The symbols move the units like this.
lunu: !>nusa, $>basu, &>mama, %>vade, +>vide
muli: !>vugu, $>dena, &>mepi, %>sebi, +>none
mama: !>didu, $>lisi, &>lunu, %>sebe, +>rila
toro: !>none, $>sore, &>pine, %>vovi, +>boko
nusa: !>none, $>lige, &>didu, %>gosa, +>lunu
didu: !>none, $>vovi, &>nusa, %>tebu, +>mama
fusu: !>debi, $>mama, &>gebu, %>nida, +>modo
tebu: !>none, $>toro, &>gosa, %>didu, +>sebe
pine: !>none, $>suke, &>toro, %>lige, +>lono
sore: !>none, $>lofe, &>suke, %>kome, +>pegi
toto: !>kuro, $>vugu, &>lafu, %>voko, +>gutu
pubu: !>none, $>gosa, &>lofe, %>teke, +>puba
dedi: !>none, $>teke, &>kome, %>suke, +>kuro
debi: !>none, $>didu, &>teke, %>lofe, +>fusu
pofo: !>zotu, $>gomu, &>rire, %>kavi, +>none
suke: !>none, $>pubu, &>sore, %>dedi, +>bola
dena: !>vide, $>nime, &>kavi, %>rire, +>none
diso: !>voko, $>sebi, &>fere, %>gutu, +>none
simu: !>bopu, $>pofo, &>sebi, %>mepi, +>none
voko: !>bola, $>gora, &>lame, %>toto, +>diso
modo: !>fusu, $>rila, &>vugu, %>bopu, +>mepi
dono: !>kome, $>fusu, &>kuro, %>pegi, +>lafu
fere: !>lame, $>simu, &>diso, %>seba, +>none
seba: !>lafu, $>mepi, &>gutu, %>fere, +>none
viru: !>basu, $>toto, &>ziti, %>dazu, +>nime
lige: !>none, $>dedi, &>vovi, %>pine, +>basu
sebe: !>tebu, $>boko, &>vade, %>mama, +>zotu
nime: !>viru, $>gutu, &>dota, %>tiga, +>none
kome: !>none, $>debi, &>dedi, %>sore, +>dono
dota: !>ziti, $>seba, &>nime, %>gomu, +>none
boko: !>toro, $>pegi, &>lono, %>lisi, +>todu
vovi: !>none, $>kome, &>lige, %>toro, +>lisi
samu: !>vade, $>dazu, &>zotu, %>vide, +>rire
vugu: !>gebu, $>vide, &>modo, %>gora, +>muli
teke: !>none, $>nusa, &>debi, %>pubu, +>gebu
lafu: !>dono, $>modo, &>toto, %>lame, +>seba
lono: !>pine, $>bola, &>boko, %>basu, +>dazu
bola: !>suke, $>puba, &>pegi, %>kuro, +>voko
rire: !>samu, $>tiga, &>pofo, %>dena, +>none
kuro: !>dedi, $>gebu, &>dono, %>bola, +>toto
gutu: !>toto, $>muli, &>seba, %>diso, +>none
dazu: !>lono, $>voko, &>todu, %>viru, +>tiga
gomu: !>todu, $>fere, &>tiga, %>dota, +>none
mepi: !>modo, $>kavi, &>muli, %>simu, +>none
tiga: !>dazu, $>diso, &>gomu, %>nime, +>none
rila: !>mama, $>ziti, &>vide, %>zotu, +>kavi
ziti: !>lisi, $>lafu, &>viru, %>todu, +>dota
lofe: !>none, $>tebu, &>pubu, %>debi, +>nida
basu: !>lige, $>kuro, &>lisi, %>lono, +>viru
todu: !>boko, $>lame, &>dazu, %>ziti, +>gomu
kavi: !>rila, $>dota, &>dena, %>pofo, +>none
zotu: !>sebe, $>todu, &>samu, %>rila, +>pofo
vade: !>gosa, $>lono, &>sebe, %>lunu, +>samu
lame: !>pegi, $>bopu, &>voko, %>lafu, +>fere
gosa: !>none, $>pine, &>tebu, %>nusa, +>vade
lisi: !>vovi, $>dono, &>basu, %>boko, +>ziti
pegi: !>sore, $>nida, &>bola, %>dono, +>lame
gora: !>puba, $>samu, &>bopu, %>vugu, +>sebi
nida: !>lofe, $>sebe, &>puba, %>fusu, +>bopu
gebu: !>teke, $>lunu, &>fusu, %>puba, +>vugu
vide: !>lunu, $>viru, &>rila, %>samu, +>dena
bopu: !>nida, $>zotu, &>gora, %>modo, +>simu
puba: !>pubu, $>vade, &>nida, %>gebu, +>gora
sebi: !>gora, $>rire, &>simu, %>muli, +>none

The rows follow the links: the fewer symbols apart two units are, the more alike their rows tend to be.

Each row is also shifted at random along 5 hidden directions that mean nothing.

Known rows, each with its unit:
[ 11  11  15  40 -16 -11  -5   0  13  -8  -2  14   3  18  -7 -16  16  -7  -3  -2 -12  26   7  24  19  -8  38   4  -7  22 -17  13   6  25   4  16 -17  10   5 -19  -7 -24  -1   0]: mepi
[  1 -12 -11 -18  16  -2   5   9 -21  18 -14  -6 -23 -19  -1  16  -9   2   1   5  12 -14 -19 -28 -21 -14 -19  -7   8 -29   8 -10 -12 -18   4 -24  20 -17 -11  20  13  14   9  -6]: pine
[-26   3   9  -3  -4  11  -3  11  -1 -18   1  -3  -6   3 -14  -5 -12  10   1 -16 -10 -12   9  24 -17  -1  -3   5 -14  14 -25   6  -7   1 -16  13  -8  -6  18   8 -24   9  -1  -4]: zotu
[  6  -4  10   1  -1  -7  12  10  -2   0  -9   3 -13  12 -13 -20 -19  -4   7 -10 -12   8   4   6   9  -4   2  17 -18   8 -18   4   6  -6 -10   8 -12  -3  19   4   2  -4   3  -7]: bopu
[  6   6   2  -5  -5 -19 -16  -9 -12   0 -11  15 -30   9 -13  -2  -6 -17 -19  17  11  12  -2   9 -14 -17  16 -15 -22  -9   0  -1  -5 -12   7  -6 -13  -8   4 -27 -16  15  -1  22]: dono
[ 13  -4  -4   4   5   8  -8  -7  -1  19  18  -3  17 -13  -2  37   2  10  -9  16 -20 -11  -2 -12  29   2  -8  -6  25  28 -14  12   8   8   0  12   7  23 -22   0  13 -23  17  -3]: vide
[-17  -4  -3 -27  -5   1 -16 -11   5   4  -6 -14   1 -13  12  -3  -4  -2   7  20  -2   4 -10 -17 -18  -2  -7  18  14   3  25  11 -16  -7  16  15   7  12  -8 -10  -5  31  -9  19]: gebu
[  0  -9   4  23  -2  19 -15 -17   9  -1  10  13  21 -22   7  16  21 -16 -32  15   6  -4  18  10  -4   9  -2 -18  15  15   9 -17   5  14 -10  -5  17  15 -23   0   2  10  -5  12]: lige
[ 46   8  -4  -1  -9  -7   1  -3  16  -4   4 -25  27  13  10  -3  18  20  34  -9  -3  12 -21 -11  13   0   9  18  16  -2  19  14  -6  10  18  22  -2   5   0  -7  -6 -12 -16  -7]: muli
[-43 -23   5  -6  18  -4  18   6 -14  15 -18   6 -15  -8  -9  -8 -27 -16   3   6 -13  11  -3 -30   4  -8 -16  29   7   5  -1  -3   2 -17   0  -2  16  11  -5  13  36   6  16  -2]: puba
[ 12   0   5   6  -1  24   0  19  22  -2   0   7  15 -21  13  -7  -9  -5  -5 -14  -7 -22  37  22   5  28 -18   2 -11   5  -6   2  11  11 -15 -12  -2  -4  -4   4  21  -4  15  -5]: tebu
[ 12  -9  -4  17   4  -1  14  11  -4   7  -7   0   4  -6   6   7  22   6  10 -13  19  -5 -12 -15 -14 -11  -3  -6  14 -24  14 -14  -9   5  -1 -21  23 -13 -10  23  12  -5   2 -23]: lono
[ -4  -5  12  -1  -9   1   6  15   9 -13 -17   5  -6   2  -3 -32 -17  -8   4 -13  -5   3  12  17 -15   6   0  20 -24   1  -4   1  -6   0  -6   3  -7 -13  16   1  -3  17  -4   2]: nida
[ 17  14  -1 -10   0 -17  16  23   3   0 -13 -14 -11  21   2 -25  -7  13  37 -22  -3   5 -18  -3  12  -3   5  17 -16 -18  -5  16  -5  -4  14   3 -19 -19  21   1   0 -17   2 -16]: simu
[ 19  12  -4  36   3 -12  -4  -1  -5  18  11  16  -5  16 -13  19  13  -4 -11   5  -6   5  -7  10  33 -11  26 -28  -2   8 -27   6  16  14  -1  -7 -17   0   0 -12   1 -47  19 -11]: dota
[  0   0  -9 -21   7  -9   2 -31 -22  -2  22  -8   1  13 -10  19  -2   4  -1  16  -4  14 -21 -19  16  -7  -3  -2  15  11   6  -5   9 -15   3  14   4  16   4  -3 -12   1 -18   5]: gutu
[ 30   9  -9  18   1   6  -7   4  13  23   7  22   7 -14  12   9   5 -19 -21   9  -1 -15  25   7  27  19  -6 -29 -10  -6  -3   0  26  11   2 -28  -9  -4 -21  -9  32 -32  25   1]: vovi
[ 44   2   4   2  -8  12  -8 -22  11 -15  17  16  20 -12   8  -6   0 -18 -29   7   5  -5  33  23   1  25  -6 -13 -16   7   9  -4  18   4 -14  -4 -12   8  -4 -18   0  12 -10  23]: kome
[-37 -14   8  -4   3  12   6   6   5  -4  -5  21  -2 -13  -5 -23 -28 -24 -20   2 -10  -1  36  14   1  20 -14  16 -18  16  -8  -6  14  -9 -16  -1  -3   7   2   1  21  12  12  12]: lofe
[  3   3  10   9 -13   9 -14  -3  22  -7  -2  16   9 -14   7 -18  -3 -21 -20  10  -8   3  37  23  -3  17   0   2 -17  16   6   0   7  10  -2   3  -7  12  -8 -19   4  14   0  20]: debi
[ 27  15  -4  -4  -3  -4  11   5  -5 -19   8 -15   2  21  -3   0   8  23  18 -25  13  -7 -11  17  -4  -1   7  -6 -11 -12 -11  -1  -8   0  -4  -2  -9 -22  22   8 -29  -9 -13 -18]: gomu
[ 29 -16   9   0   3   0   7   9  -3  -5 -16  -4  -3 -15   0  -7  -7   1   4   3   3   2  -6 -13 -25 -10 -10  24   7  -4  14  -4 -16  -9  -3   1  21  -1  -1  12   8  27  -5  -2]: pubu
[ 49   6  -8 -20   3   6 -19  14   1  18  -1  -6 -13 -21   2  18 -16   3  -6  11  -6 -29   5   0  -6   3 -14 -12  -7  -9  -9  16  -5  -4   3  -8 -11  -8 -13 -18   1   0  25   2]: didu
[ 15  -9  -1  -6   7  -4  -7 -27 -13   0   9   6   1  -9  -2  17   5 -13 -21  24   8  15  -7 -15  -6  -8   2  -5  15   8  21 -10   0  -8   1   5  14  19  -8  -9  -5  23 -12  19]: kuro
[-23 -12   3 -20   6  -2  12  -2  -8  -8 -10 -17  -4   6  -2 -11 -11  12  21  -8  -2  13 -14 -16 -11  -7  -9  31  14   5   9   0  -8 -14  -2  16  11   7  14  14  -5  22 -12  -6]: gora
[-21   1  -3  24  -5  -3 -14 -11  -6   8  10   3   9   1  -1  25  26   1 -12  12   5   8 -11  -2   2 -15  16 -20  21   7   4  -5  -1  12   6  -3  13  12 -18   0  -8 -10  -5   1]: viru
[ 17   3   1   8  -2   8   2  30   8   6 -10   3  -7  -9  -4  -8 -14   8   2 -16  -7 -20   9  12  -8   4  -6   6 -14  -6 -17   4  -7   7 -10 -10  -9 -17   3   3   5  -4  19 -12]: sebe
[ 27  -3   5   6  -2   3  20  -1  10 -15   1  13  12   8   6 -24   0 -18  -3 -22   5   2  25  12  12  22  -4   2 -25  -9   3 -14  18   2  -8 -17 -12 -10  11   5  14  -6  -7  -2]: pegi

Where do the symbols, taken in turn from left to right, take each start?
Answers are names.
[-32  10 -11 -14   0   0  -3   2   1  12   9 -19   5   3   4  17   1  17  16   9 -12  -6 -20 -17  12   0  -1   0  21   6  -1  12  -3   2  14  14   1   5  -9  -3  -2 -14   4  -3]
% & !: zotu
[ 21   4  11  17  -8 -14 -12 -16  -9  -9   5  17 -11  18 -15  -6   6 -12 -22  12   2  19   1  19   3 -10  27 -15 -15   9 -10  -1   3   2  -6   9 -14   3   7 -23 -24  -2 -10  14]
% &: voko
[-31  -6  -4   8   7  -3  15  -6 -18  -5   8  -2   1  15  -9  10  12  14   6  -7   7  10 -19  -8   2 -11   4  -2  21   4  -8  -9  -1  -1  -9   0  14   2   8  21  -8  -6 -10 -13]
& & &: gomu
[-14  -2  -2 -26   4   4  22 -10   6 -20   9 -21  24   8  11  -8  -7  15  26 -16  -6   2  -1 -12  12  18 -16  27   8   6  10   4   7  -5   0  18   3   5  16  19  -2   3 -19  -6]
$ % $: nime
[-11  -1   0 -14 -11   5 -13   1  19   0 -12 -10  11 -18  23 -15   4  -7   5  11   7   3   7  -5 -25  11  -5  13   7 -11  33   4 -15   4  16   3  12   5 -15  -9   4  30 -11  16]
$ % $: pine
[-23   4   3   9   0  -3   6  16  -3   1  -1  -3  -8  14 -11  -3  -6   9   7 -15 -12   1  -3  10  12  -7   9   2  -6  11 -31   9  -1   6  -5   6 -12  -6  15   7  -4 -22  10 -17]
! +: pofo
[-10  -2  -3  30   3  -8  16   9  -1   2  -6  -1   4   9   4   1  28  10  14 -15  12   7 -18 -11  -2 -14   9  -4  14 -15   3 -16  -2  12   1 -16  20  -7  -4  25  12 -18  -3 -23]
! +: dazu
[ 45 -19  13  38   3   4   2  15   2   1 -11   2   7 -15  -8  18  16  14   0  -5  -3  -3  -6   0 -18 -21   3   9  21  14  -3  -6 -17  12 -14   4  24   7 -10  20   4   6   7 -19]
& ! &: gosa
[-34  -9  -2  -6  -1   8   7   7   2  -7   1 -18  11  -3   1   4  -3  23  18 -11  -5  -5  -9 -10 -13   3 -13  15  20  10   2  -1 -11  -3  -5  12  18   2   1  25  -5   6  -3 -14]
! !: gosa
[ 44  23  -2   9 -16 -17   5  -4  12 -12   3  -7   8  29  10 -19  21   3  21 -12  13  15 -12  13  14   2  27  -7 -12 -18   9   8   0  15  17   3 -22 -14  11 -16 -14 -24 -17  -4]
! ! !: kome
[ 24  -6   6   7  -2  16   1   2   2  -9   7  15   4 -12  -1   0  -2  -7 -22  -7   7 -17  29  21 -17  15 -12 -15 -20  -4  -5 -13   5   0 -19 -13   1 -12   0   7   1  11   2   2]
& $ + &: pegi
[ 34 -16  -4  -4  17   2  34 -13  -8  -1  19   4  22   9   1   5   1  -3   4  -8  -4   7   1 -24  37  12 -18   9  12   7   3 -13  34 -11 -11  -4   9  11   4  19  32 -22  -2 -17]
& & %: toto
[-26  11 -10 -32  -2  14 -23 -20  -9  -4  17  -3 -10  -8  -4  18 -13   1 -22  15   3 -21  12  10 -12  13 -17 -26 -10  -2  -8   6   1 -13  -5  -4 -13  -3   1 -17 -26  20  -2  24]
! $: kome
[-11  22 -12 -13  -6   3 -20  21  16  12  -7 -11 -13  -9  12  -3  -7   7  11   3  -5 -21   1   9 -11   7  -1 -10 -10 -16  -1  20 -16   3  16  -4 -14 -15  -8 -17  -6  -3  15   5]
+ ! &: lunu
[  3 -20   6   7  12  -8 -10 -15 -20  20  -8  20 -22 -15 -13  19  -8 -22 -33  34   0  10  -8 -20 -10 -25  -2  -9  13   3   4 -11   6 -14   1  -4  18  16 -18 -11  11  18   7  16]
+ & %: pegi
[ 23  -8  10  39 -13   7  -6  26  29  -7 -18  -1  16 -16  15 -10  30   5  10 -16  15  -2   5  15 -35  -1   8  12  13 -11  20  -4 -23  24   0  -4  21  -9 -13  18   5  11  -6 -13]
% &: didu
[ -5  17 -11  13  -1   5  -3  -5   8  15  22  14  11   4   4  11   6  -9 -14   3  -7 -10  17  12  38  14   4 -30  -6   7 -16   3  31  12   0 -17 -19   1  -9 -12  14 -43  20   0]
$ % $: bopu
[ 35  -2  -1 -10  -3   5  11   5  11 -13  -3   6   9  -5  12 -25  -5 -11   2 -16  14  -6  24   8  -3  24 -12   0 -26 -25  14  -9  10  -3  -5 -16  -4 -20   4   0  15   5  -4   1]
+ +: lame
